Below are the code and all the weights of a small trained network. Each question names an input and a target symbol and asks about switching units off, where a switched-off unit gives its printed mean instead of its output.

import numpy as np


def w(rows, s, z=0):
    codes = np.array(rows[::2]) - 128.0
    scale = np.full(codes.shape[1], s)
    scale[-1] = z or s
    return codes * scale


def norm(h):
    return h / np.sqrt((h * h).mean(-1, keepdims=True) + 1e-5)


def f(y):
    return np.maximum(y, 0)


def softmax(a):
    e = np.exp(a - a.max(-1, keepdims=True))
    return e / e.sum(-1, keepdims=True)


def log_softmax(a):
    a = a - a.max(-1, keepdims=True)
    return a - np.log(np.exp(a).sum(-1, keepdims=True))


def net(x, mask):
    ids = ['ΓΔΩβεζμ'.index(c) for c in x.split()]
    T = len(ids)
    res = E[ids] + P[:T]
    u = 0
    for l in range(3):
        q, k, v = (norm(res) @ M[l].T for M in (Q, K, V))
        z = softmax(np.where(np.tri(T) > 0, q @ k.T / 4**0.5, -1e9)) @ v
        res = res + np.where(mask[u], z, O[l][:, -1]) @ O[l][:, :-1]
        u += 1
        y = f(norm(res) @ A[l][:, :-1].T + A[l][:, -1])
        res = res + np.where(mask[u : u + 12], y, B[l][:, -1]) @ B[l][:, :-1]
        u += 12
    return log_softmax(norm(res)[-1] @ U[:, :-1].T + U[:, -1])


Q, K, V, O, A, B = {}, {}, {}, {}, {}, {}
E = w([
[98,125,33,143,118,57,144],'Γ',
[96,163,193,190,129,105,142],'Δ',
[89,83,149,176,152,252,113],'Ω',
[161,83,114,118,174,64,149],'β',
[165,138,137,205,81,58,123],'ε',
[68,96,127,126,69,157,204],'ζ',
[128,139,56,62,128,173,102],'μ',
],0.02)
P = w([
[22,151,244,100,217,126,19],'0',
[80,1,140,155,154,134,47],'1',
[111,26,124,145,155,126,61],'2',
[137,44,121,142,153,128,81],'3',
[155,61,119,138,145,132,100],'4',
[171,79,120,131,139,134,119],'5',
[182,94,119,127,130,138,140],'6',
[194,114,119,121,127,146,162],'7',
[208,132,118,117,123,148,183],'8',
[221,157,122,116,118,149,207],'9',
[231,172,124,103,112,153,230],'10',
],0.0096)
Q[0] = w([
[116,136,172,71,174,173,122],'L0H1',
[214,114,111,96,65,157,37],'L0H1',
[4,225,201,73,94,186,22],'L0H1',
[136,59,66,172,70,149,179],'L0H1',
],0.013)
K[0] = w([
[45,121,114,168,118,151,45],'L0H1',
[88,107,70,75,146,126,101],'L0H1',
[29,47,200,129,172,112,9],'L0H1',
[193,128,127,91,105,171,171],'L0H1',
],0.013)
V[0] = w([
[140,218,86,142,58,228,7],'L0H1',
[182,17,242,62,166,156,117],'L0H1',
[160,21,171,193,28,253,158],'L0H1',
[136,151,191,165,112,73,82],'L0H1',
],0.0062)
O[0] = w([
[143,206,49,102,165,129,109,3],'L0H1',
[148,136,131,199,189,113,154,113],'L0H1',
[134,135,101,139,186,147,231,163],'L0H1',
[221,159,101,107,93,255,170,122],'L0H1',
],0.0099,0.0041)
A[0] = w([
[101,86,140,173,44,150,131,100],'L0N1',
[93,250,201,185,84,135,104,71],'L0N2',
[75,139,166,127,135,46,218,78],'L0N3',
[218,117,136,88,97,145,57,143],'L0N4',
[143,135,156,123,166,12,78,47],'L0N5',
[33,122,75,152,175,110,161,89],'L0N6',
[171,66,120,119,207,128,145,4],'L0N7',
[113,135,155,89,76,175,150,15],'L0N8',
[179,160,214,187,203,143,154,78],'L0N9',
[1,76,138,73,185,172,95,150],'L0N10',
[112,119,75,184,101,98,162,43],'L0N11',
[221,71,155,122,155,95,64,82],'L0N12',
],0.0092,0.0027)
B[0] = w([
[158,89,194,112,130,119,122,226],'L0N1',
[227,149,93,75,164,183,140,183],'L0N2',
[190,127,101,88,73,160,149,207],'L0N3',
[83,96,167,186,166,156,163,172],'L0N4',
[155,217,133,164,68,110,152,191],'L0N5',
[227,119,155,152,100,147,70,206],'L0N6',
[95,255,54,175,70,137,108,181],'L0N7',
[161,83,88,144,159,81,178,142],'L0N8',
[107,8,57,96,69,105,136,255],'L0N9',
[127,59,180,167,148,152,83,237],'L0N10',
[190,108,113,85,180,97,54,179],'L0N11',
[202,180,159,154,151,183,165,196],'L0N12',
],0.0076,0.0059)
Q[1] = w([
[98,138,229,180,136,122,111],'L1H1',
[244,178,248,2,97,128,44],'L1H1',
[149,187,154,95,82,81,116],'L1H1',
[99,176,196,81,240,134,64],'L1H1',
],0.0063)
K[1] = w([
[128,113,145,134,56,98,94],'L1H1',
[105,150,38,54,27,78,97],'L1H1',
[95,165,128,76,90,21,149],'L1H1',
[142,92,147,133,243,94,2],'L1H1',
],0.0064)
V[1] = w([
[80,145,40,177,171,134,30],'L1H1',
[139,155,170,182,127,130,235],'L1H1',
[139,182,253,129,201,188,74],'L1H1',
[55,113,161,199,132,221,134],'L1H1',
],0.0068)
O[1] = w([
[89,158,158,112,65,126,199,2],'L1H1',
[171,119,146,100,91,113,43,140],'L1H1',
[238,172,76,68,208,108,151,88],'L1H1',
[141,217,112,1,125,68,126,209],'L1H1',
],0.008,0.0032)
A[1] = w([
[192,114,162,176,120,170,151,125],'L1N1',
[103,175,53,146,171,159,167,69],'L1N2',
[180,135,123,98,140,200,129,62],'L1N3',
[53,152,60,150,178,160,247,80],'L1N4',
[85,86,102,109,99,100,126,158],'L1N5',
[135,102,193,105,151,141,113,2],'L1N6',
[111,116,130,193,116,74,194,112],'L1N7',
[76,101,36,124,140,135,89,110],'L1N8',
[86,125,88,92,116,186,42,94],'L1N9',
[148,130,86,48,108,107,180,108],'L1N10',
[103,155,157,130,218,124,47,53],'L1N11',
[133,153,96,76,127,145,88,92],'L1N12',
],0.011,0.0046)
B[1] = w([
[50,167,97,110,159,83,104,255],'L1N1',
[130,74,205,69,93,44,140,153],'L1N2',
[90,148,146,172,121,95,155,177],'L1N3',
[192,98,148,123,78,40,79,154],'L1N4',
[173,164,116,160,188,129,130,180],'L1N5',
[132,114,72,118,91,148,207,137],'L1N6',
[107,159,83,113,118,131,54,170],'L1N7',
[114,254,110,126,165,101,174,185],'L1N8',
[118,115,167,168,175,178,222,176],'L1N9',
[111,72,128,204,133,158,83,152],'L1N10',
[131,33,126,177,55,176,73,150],'L1N11',
[48,112,65,146,143,165,135,148],'L1N12',
],0.0096,0.0092)
Q[2] = w([
[79,69,192,188,146,158,82],'L2H1',
[90,46,204,113,105,152,225],'L2H1',
[202,151,167,147,29,94,4],'L2H1',
[87,201,200,123,130,39,130],'L2H1',
],0.013)
K[2] = w([
[177,98,175,142,87,157,114],'L2H1',
[96,148,241,86,198,156,87],'L2H1',
[155,128,139,144,8,98,173],'L2H1',
[98,122,135,199,154,101,182],'L2H1',
],0.016)
V[2] = w([
[107,3,186,78,144,103,166],'L2H1',
[185,62,83,194,135,165,95],'L2H1',
[135,150,196,250,100,132,159],'L2H1',
[79,80,51,164,95,254,130],'L2H1',
],0.0068)
O[2] = w([
[59,112,125,96,146,61,134,151],'L2H1',
[112,200,174,141,243,165,230,253],'L2H1',
[132,154,254,146,126,68,108,175],'L2H1',
[192,129,139,149,247,91,159,139],'L2H1',
],0.0077,0.0053)
A[2] = w([
[42,102,107,151,125,162,86,67],'L2N1',
[52,143,156,156,176,206,118,30],'L2N2',
[156,89,129,114,79,227,123,1],'L2N3',
[151,78,200,163,122,157,72,56],'L2N4',
[94,120,120,75,91,69,117,87],'L2N5',
[139,165,76,119,167,194,161,134],'L2N6',
[148,61,107,83,152,159,167,206],'L2N7',
[130,183,154,177,109,113,123,118],'L2N8',
[110,171,182,115,84,130,111,94],'L2N9',
[245,75,70,89,156,124,102,79],'L2N10',
[9,135,186,145,143,210,92,134],'L2N11',
[38,187,134,93,177,184,163,90],'L2N12',
],0.013,0.0071)
B[2] = w([
[120,143,158,122,135,139,170,156],'L2N1',
[70,151,105,125,4,113,190,178],'L2N2',
[150,214,69,137,143,91,164,136],'L2N3',
[166,125,139,120,82,121,61,183],'L2N4',
[150,134,143,68,103,152,168,159],'L2N5',
[132,103,186,81,149,196,53,210],'L2N6',
[135,184,140,118,114,119,105,255],'L2N7',
[118,114,125,77,140,167,148,225],'L2N8',
[124,115,85,100,147,102,157,156],'L2N9',
[122,96,89,144,120,151,162,184],'L2N10',
[5,116,81,242,72,185,162,210],'L2N11',
[143,98,135,181,74,63,151,189],'L2N12',
],0.015,0.0067)
U = w([
[45,117,168,168,95,158,153,152],'Γ',
[120,149,165,139,221,60,144,224],'Δ',
[105,110,130,2,102,118,189,70],'Ω',
[160,77,178,117,86,77,72,193],'β',
[138,107,171,80,177,212,115,190],'ε',
[166,33,50,135,144,124,164,4],'ζ',
[140,239,85,120,119,101,94,105],'μ',
],0.0075,0.0018)

Each question gives the input, a string of symbols that net reads in full, and the target symbol t.
The units are the heads (4 rows each of Q, K, V and O) and the neurons (one row each of A and B). Each row of codes is followed by its name. A weight is (code - 128) times the scale printed after its matrix; where a second scale follows, it is the last column's (O, A, B and U).
mask holds one flag per unit, layer by layer, with each layer's heads first. A switched-off unit (its flag False) gives its mean, the last column of its rows in O or B, instead of its output. The means were averaged over made-up inputs and are rounded, as every weight is.
A unit's drop is (log p(t) with every unit on - log p(t) with that unit switched off) / (log p(t) with every unit on - log p(t) with every unit switched off).
The circuit of an input: a set's keep is (log p(t) with only the set's units on - log p(t) with every unit switched off) / (log p(t) with every unit on - log p(t) with every unit switched off). Starting from the 12 units with the biggest drops (on a tie, the unit counted first), units are removed one at a time, each time the one whose removal leaves the highest keep (on an exact tie, the one counted first), for as long as the keep stays at least 0.8.
units of the circuit, in order: the units of the circuit, biggest drop first
most important unit: the unit with the biggest drop
top k neurons: the k neurons with the biggest drops, biggest first
k most important neurons of layer l: the k neurons of layer l with the biggest drops, biggest first
input ε Γ Δ β Δ Γ, target Δ: units of the circuit, in order : L0N9, L1N5, L0H1, L2H1
input Δ Δ ε Γ, target ε: top 2 neurons : L2N6, L1N1
input Γ μ Δ β ε Δ ε Ω ε Δ, target β: top 3 neurons : L0N9, L1N8, L1N3
input ζ ζ Γ μ Δ β β Δ ζ, target Ω: 2 most important neurons of layer 0 : L0N9, L0N3
input Δ Ω Ω Γ β Δ Δ Ω, target Ω: top 3 neurons : L1N4, L0N7, L2N5
input Γ μ β Γ μ Γ Δ Δ ζ Γ, target ζ: units of the circuit, in order : L1N1, L2N10, L0N11
input ε ζ ε Δ β Γ β Γ Γ Γ Γ, target Γ: units of the circuit, in order : L1H1
input μ Ω ζ ζ μ Δ Δ ζ μ Γ Ω, target Δ: top 2 neurons : L1N11, L0N10
input Δ ζ β Δ ε ε μ Δ β, target Δ: 3 most important neurons of layer 1 : L1N3, L1N1, L1N7
input Δ Ω Γ ζ, target ε: top 3 neurons : L0N2, L0N9, L2N6
input ε β β Δ Δ Δ ζ Δ Δ Δ Δ, target μ: 4 most important neurons of layer 0 : L0N9, L0N2, L0N6, L0N4
input ζ Ω ε, target Ω: 2 most important neurons of layer 0 : L0N10, L0N4
input ε ζ Γ ε Γ ε Δ μ Ω Γ, target Ω: top 3 neurons : L2N8, L1N1, L2N11
input ζ Γ μ β, target μ: most important unit : L0N5
input μ Γ ζ Γ Γ μ ζ, target ζ: top 2 neurons : L2N10, L1N12
input ζ ε ζ, target Ω: top 2 neurons : L0N3, L0N9
input β Ω Δ β μ Δ Γ β ε Ω μ, target Δ: 3 most important neurons of layer 1 : L1N9, L1N4, L1N12
input Γ Ω ε β Ω Δ Γ, target Δ: top 3 neurons : L0N9, L1N5, L0N10
input Ω Δ ε, target Δ: top 2 neurons : L0N9, L0N4
input Δ Γ ζ μ ε Δ β, target Δ: top 3 neurons : L0N9, L1N3, L1N7
input ζ μ β Ω Ω, target Δ: most important unit : L0H1
input μ Γ Ω ε β Δ Ω β Δ, target ζ: 2 most important neurons of layer 1 : L1N11, L1N12
input ζ Γ μ ζ ε Γ Γ μ Γ, target μ: top 3 neurons : L1N5, L2N11, L1N7
input β Δ μ ε, target μ: top 3 neurons : L0N5, L2N6, L0N9
input Ω Δ β Γ Δ Γ β Δ, target Δ: 3 most important neurons of layer 0 : L0N10, L0N9, L0N2
input Ω μ Ω μ β Δ ε Δ β ζ, target Δ: top 2 neurons : L1N11, L0N10
input Γ μ β ε β ε β Ω ε Δ, target β: 3 most important neurons of layer 1 : L1N9, L1N8, L1N1
input Γ μ ε Γ ε β β, target β: most important unit : L0H1
